Below are the code and all the weights of a small trained network. Each question names an input and a class and asks about switching units off, where a switched-off unit gives its printed mean instead of its output.

import numpy as np


def w(rows, s, z=0):
    codes = np.array(rows[::2]) - 128.0
    scale = np.full(codes.shape[1], s)
    scale[-1] = z or s
    return codes * scale


def norm(h):
    return h / np.sqrt((h * h).mean(-1, keepdims=True) + 1e-5)


def f(y):
    return np.maximum(y, 0)


def log_softmax(a):
    a = a - a.max(-1, keepdims=True)
    return a - np.log(np.exp(a).sum(-1, keepdims=True))


def net(x, mask):
    res = np.array(x, float).reshape(1, 7) / 4 @ E
    u = 0
    for l in range(2):
        y = f(norm(res) @ A[l][:, :-1].T + A[l][:, -1])
        res = res + np.where(mask[u : u + 5], y, B[l][:, -1]) @ B[l][:, :-1]
        u += 5
    return log_softmax(norm(res)[-1] @ U[:, :-1].T + U[:, -1])


A, B = {}, {}
E = w([
[140,52,193,162,154,123,7,62,94,125],'x0',
[63,75,149,102,159,227,59,150,106,70],'x1',
[68,115,89,143,147,70,175,141,214,121],'x2',
[61,30,151,81,131,115,87,153,129,159],'x3',
[142,202,125,196,45,114,145,159,130,45],'x4',
[117,83,133,156,181,166,125,158,97,145],'x5',
[31,55,108,77,183,186,160,133,87,128],'x6',
],0.0018)
A[0] = w([
[28,73,80,221,143,78,138,166,209,109,54],'L0N0',
[85,104,102,95,185,78,173,145,196,174,10],'L0N1',
[201,156,157,197,139,178,30,84,33,143,47],'L0N2',
[85,141,124,121,105,213,159,111,43,6,96],'L0N3',
[235,163,166,172,119,161,40,124,78,141,202],'L0N4',
],0.0026,0.0013)
B[0] = w([
[238,61,224,14,43,158,86,168,114,33,186],'L0N0',
[192,152,147,134,105,174,32,47,112,64,177],'L0N1',
[176,85,185,21,47,102,100,184,179,5,223],'L0N2',
[136,178,123,244,109,72,31,161,170,92,201],'L0N3',
[182,83,188,93,130,62,217,139,182,12,253],'L0N4',
],0.0025,0.0026)
A[1] = w([
[155,113,67,30,167,71,198,68,195,172,179],'L1N0',
[243,167,138,195,100,3,136,57,144,206,43],'L1N1',
[96,89,133,88,102,133,104,140,178,41,124],'L1N2',
[177,242,59,163,61,91,152,171,158,93,254],'L1N3',
[126,3,120,88,226,155,93,101,66,197,8],'L1N4',
],0.0029,0.00092)
B[1] = w([
[220,151,253,199,131,87,125,136,122,46,203],'L1N0',
[177,207,168,204,247,171,226,73,140,148,217],'L1N1',
[192,98,154,109,110,99,120,110,78,106,217],'L1N2',
[78,84,103,106,192,132,146,81,133,248,254],'L1N3',
[48,94,113,30,107,197,94,138,66,222,198],'L1N4',
],0.0033,0.0038)
U = w([
[41,70,131,43,130,179,58,125,69,219,132],'0',
[38,198,1,134,105,148,178,188,152,184,78],'1',
[199,98,193,94,72,101,81,145,130,14,181],'2',
[71,171,71,227,114,110,42,94,115,107,3],'3',
[184,233,150,203,198,101,221,61,158,174,183],'4',
],0.0062,0.004)

Each question gives the input, the list of numbers given to net, and the class t.
The units are the neurons (one row each of A and B). Each row of codes is followed by its name. A weight is (code - 128) times the scale printed after its matrix; where a second scale follows, it is the last column's (A, B and U).
mask holds one flag per neuron, layer by layer. A switched-off neuron (its flag False) gives its mean, the last column of its row in B, instead of its output. The means were averaged over made-up inputs and are rounded, as every weight is.
A unit's drop is (log p(t) with every unit on - log p(t) with that unit switched off) / (log p(t) with every unit on - log p(t) with every unit switched off).
The circuit of an input: a set's keep is (log p(t) with only the set's units on - log p(t) with every unit switched off) / (log p(t) with every unit on - log p(t) with every unit switched off). Starting from all 10 units, units are removed one at a time, each time the one whose removal leaves the highest keep (on an exact tie, the one counted first), for as long as the keep stays at least 0.8.
units of the circuit, in order: the units of the circuit, biggest drop first
unit that matters most: the unit with the biggest drop
k most important neurons: the k neurons with the biggest drops, biggest first
k most important neurons of layer l: the k neurons of layer l with the biggest drops, biggest first
drop when u is switched off: that unit's drop, to one decimal
input [-4,3,0,-4,5,2,2], class 1: units of the circuit, in order -> L1N1, L1N0, L1N3
input [8,-5,0,3,8,-5,-8], class 4: unit that matters most -> L1N1
input [-7,8,0,6,6,-6,-4], class 0: units of the circuit, in order -> L1N3, L1N0
input [0,1,-1,-5,-1,1,5], class 1: 3 most important neurons -> L1N0, L0N4, L0N0
input [-7,7,8,-8,0,3,-3], class 1: 3 most important neurons -> L1N1, L1N0, L0N4
input [-5,2,1,-8,5,0,5], class 1: units of the circuit, in order -> L1N1, L1N0
input [-7,3,-1,3,8,5,1], class 1: 2 most important neurons -> L1N3, L1N0
input [2,-4,7,4,-2,2,3], class 2: 3 most important neurons -> L0N0, L1N3, L1N0
input [-7,-3,-5,-2,6,2,6], class 1: 2 most important neurons -> L1N1, L1N0
input [-6,2,-3,8,2,-5,-7], class 4: 2 most important neurons of layer 1 -> L1N4, L1N3
input [-1,-2,-8,1,-6,-2,0], class 2: 3 most important neurons -> L0N4, L0N2, L1N3
input [4,-6,-6,-5,0,5,2], class 2: 2 most important neurons of layer 0 -> L0N2, L0N4
input [-8,1,8,-2,-6,-2,8], class 2: 2 most important neurons of layer 1 -> L1N0, L1N3
input [-4,0,8,5,7,1,5], class 2: unit that matters most -> L0N0
input [-8,3,6,1,-3,5,0], class 2: 2 most important neurons of layer 0 -> L0N0, L0N1
input [7,-1,8,-6,-1,-4,7], class 2: drop when L1N3 is switched off -> 0.3
